Below is a small trained network, with its code and all its weights. Each question gives an input and a target symbol and asks what happens when units are switched off, that is, made to give their printed mean instead of their output.

import numpy as np


def w(rows, s, z=0):
    codes = np.array(rows[::2]) - 128.0
    scale = np.full(codes.shape[1], s)
    scale[-1] = z or s
    return codes * scale


def norm(h):
    return h / np.sqrt((h * h).mean(-1, keepdims=True) + 1e-5)


def f(y):
    return np.maximum(y, 0)


def softmax(a):
    e = np.exp(a - a.max(-1, keepdims=True))
    return e / e.sum(-1, keepdims=True)


def log_softmax(a):
    a = a - a.max(-1, keepdims=True)
    return a - np.log(np.exp(a).sum(-1, keepdims=True))


def net(x, mask):
    ids = ['βγδεηθλμπστφψω'.index(c) for c in x.split()]
    T = len(ids)
    res = E[ids] + P[:T]
    q, k, v = (norm(res) @ M[0].T for M in (Q, K, V))
    z = softmax(np.where(np.tri(T) > 0, q @ k.T / 4**0.5, -1e9)) @ v
    res = res + np.where(mask[0], z, O[0][:, -1]) @ O[0][:, :-1]
    y = f(norm(res) @ A[0][:, :-1].T + A[0][:, -1])
    res = res + np.where(mask[1:17], y, B[0][:, -1]) @ B[0][:, :-1]
    return log_softmax(norm(res)[-1] @ U[:, :-1].T + U[:, -1])


Q, K, V, O, A, B = {}, {}, {}, {}, {}, {}
E = w([
[19,124,131],'β',
[202,48,203],'γ',
[95,122,96],'δ',
[193,154,110],'ε',
[131,15,145],'η',
[151,79,176],'θ',
[172,202,156],'λ',
[148,75,33],'μ',
[99,126,95],'π',
[96,123,96],'σ',
[150,79,96],'τ',
[111,118,70],'φ',
[130,8,166],'ψ',
[94,203,172],'ω',
],0.011)
P = w([
[103,144,61],'0',
[156,17,253],'1',
[169,24,254],'2',
[179,31,253],'3',
[176,35,248],'4',
[183,40,248],'5',
[181,32,241],'6',
[181,38,241],'7',
[186,37,231],'8',
],0.0015)
Q[0] = w([
[165,101,141],'head 0',
[120,202,156],'head 0',
[120,72,73],'head 0',
[4,125,59],'head 0',
],0.016)
K[0] = w([
[176,133,197],'head 0',
[99,60,117],'head 0',
[164,197,98],'head 0',
[101,171,3],'head 0',
],0.014)
V[0] = w([
[43,125,212],'head 0',
[187,3,98],'head 0',
[254,55,200],'head 0',
[58,36,174],'head 0',
],0.0036)
O[0] = w([
[39,53,100,103],'head 0',
[122,171,179,254],'head 0',
[171,101,189,211],'head 0',
[3,95,184,188],'head 0',
],0.0045,0.0022)
A[0] = w([
[64,194,126,168],'neuron 0',
[198,139,105,95],'neuron 1',
[85,113,175,204],'neuron 2',
[173,178,83,254],'neuron 3',
[91,254,139,35],'neuron 4',
[157,104,142,105],'neuron 5',
[129,152,65,110],'neuron 6',
[105,75,151,69],'neuron 7',
[148,112,178,60],'neuron 8',
[171,69,108,181],'neuron 9',
[85,88,115,103],'neuron 10',
[179,151,116,79],'neuron 11',
[147,93,46,111],'neuron 12',
[76,184,170,110],'neuron 13',
[128,250,184,68],'neuron 14',
[186,121,58,95],'neuron 15',
],0.0099,0.0028)
B[0] = w([
[136,100,99,198],'neuron 0',
[103,102,91,170],'neuron 1',
[86,184,85,219],'neuron 2',
[180,137,158,188],'neuron 3',
[49,85,105,165],'neuron 4',
[134,153,97,181],'neuron 5',
[138,114,197,167],'neuron 6',
[121,157,87,185],'neuron 7',
[118,200,133,179],'neuron 8',
[127,171,99,255],'neuron 9',
[161,157,130,184],'neuron 10',
[123,123,101,148],'neuron 11',
[103,126,170,209],'neuron 12',
[183,168,94,170],'neuron 13',
[161,1,79,174],'neuron 14',
[98,121,165,187],'neuron 15',
],0.0084,0.0048)
U = w([
[79,170,99,92],'β',
[200,171,211,144],'γ',
[134,140,123,86],'δ',
[238,148,112,209],'ε',
[71,119,131,103],'η',
[93,253,217,85],'θ',
[192,56,91,143],'λ',
[138,33,203,115],'μ',
[92,125,134,111],'π',
[109,146,128,116],'σ',
[171,244,70,120],'τ',
[123,145,182,254],'φ',
[37,94,184,125],'ψ',
[105,27,50,82],'ω',
],0.019,0.0071)

Each question gives the input, a string of symbols that net reads in full, and the target symbol t.
The units are the heads (4 rows each of Q, K, V and O) and the neurons (one row each of A and B). Each row of codes is followed by its name. A weight is (code - 128) times the scale printed after its matrix; where a second scale follows, it is the last column's (O, A, B and U).
mask holds one flag per unit, heads first, then neurons. A switched-off unit (its flag False) gives its mean, the last column of its rows in O or B, instead of its output. The means were averaged over made-up inputs and are rounded, as every weight is.
A unit's drop is (log p(t) with every unit on - log p(t) with that unit switched off) / (log p(t) with every unit on - log p(t) with every unit switched off).
The circuit of an input: a set's keep is (log p(t) with only the set's units on - log p(t) with every unit switched off) / (log p(t) with every unit on - log p(t) with every unit switched off). Starting from the 12 units with the biggest drops (on a tie, the unit counted first), units are removed one at a time, each time the one whose removal leaves the highest keep (on an exact tie, the one counted first), for as long as the keep stays at least 0.8.
units of the circuit, in order: the units of the circuit, biggest drop first
unit that matters most: the unit with the biggest drop
top k neurons: the k neurons with the biggest drops, biggest first
drop of u: that unit's drop, to one decimal
input ε γ δ, target γ: top 2 neurons => neuron 3; neuron 15
input π π π, target ψ: top 4 neurons => neuron 9; neuron 6; neuron 14; neuron 12
input μ γ μ, target μ: unit that matters most => neuron 2
input λ φ π, target θ: top 3 neurons => neuron 14; neuron 10; neuron 4
input μ τ η μ π ψ τ π σ, target ω: top 2 neurons => neuron 4; neuron 0
input π τ μ π τ ε β π, target ψ: top 4 neurons => neuron 9; neuron 6; neuron 14; neuron 8
input τ β π σ, target τ: top 4 neurons => neuron 10; neuron 13; neuron 14; neuron 4
input θ φ τ μ ψ, target ψ: top 2 neurons => neuron 2; neuron 14
input π θ τ π δ, target ψ: top 4 neurons => neuron 9; neuron 6; neuron 14; neuron 12
input φ ε π, target μ: top 2 neurons => neuron 2; neuron 9
input λ π τ ψ, target λ: top 3 neurons => neuron 13; neuron 3; neuron 4
input ε π δ, target γ: drop of neuron 6 => 0.0
input ε τ θ τ, target ε: drop of neuron 3 => 0.1
input τ ω ω τ ε λ δ, target τ: units of the circuit, in order => neuron 10
input π τ τ β γ π τ π ω, target ω: drop of neuron 14 => 0.4
input τ η β ψ, target ψ: top 2 neurons => neuron 14; neuron 2
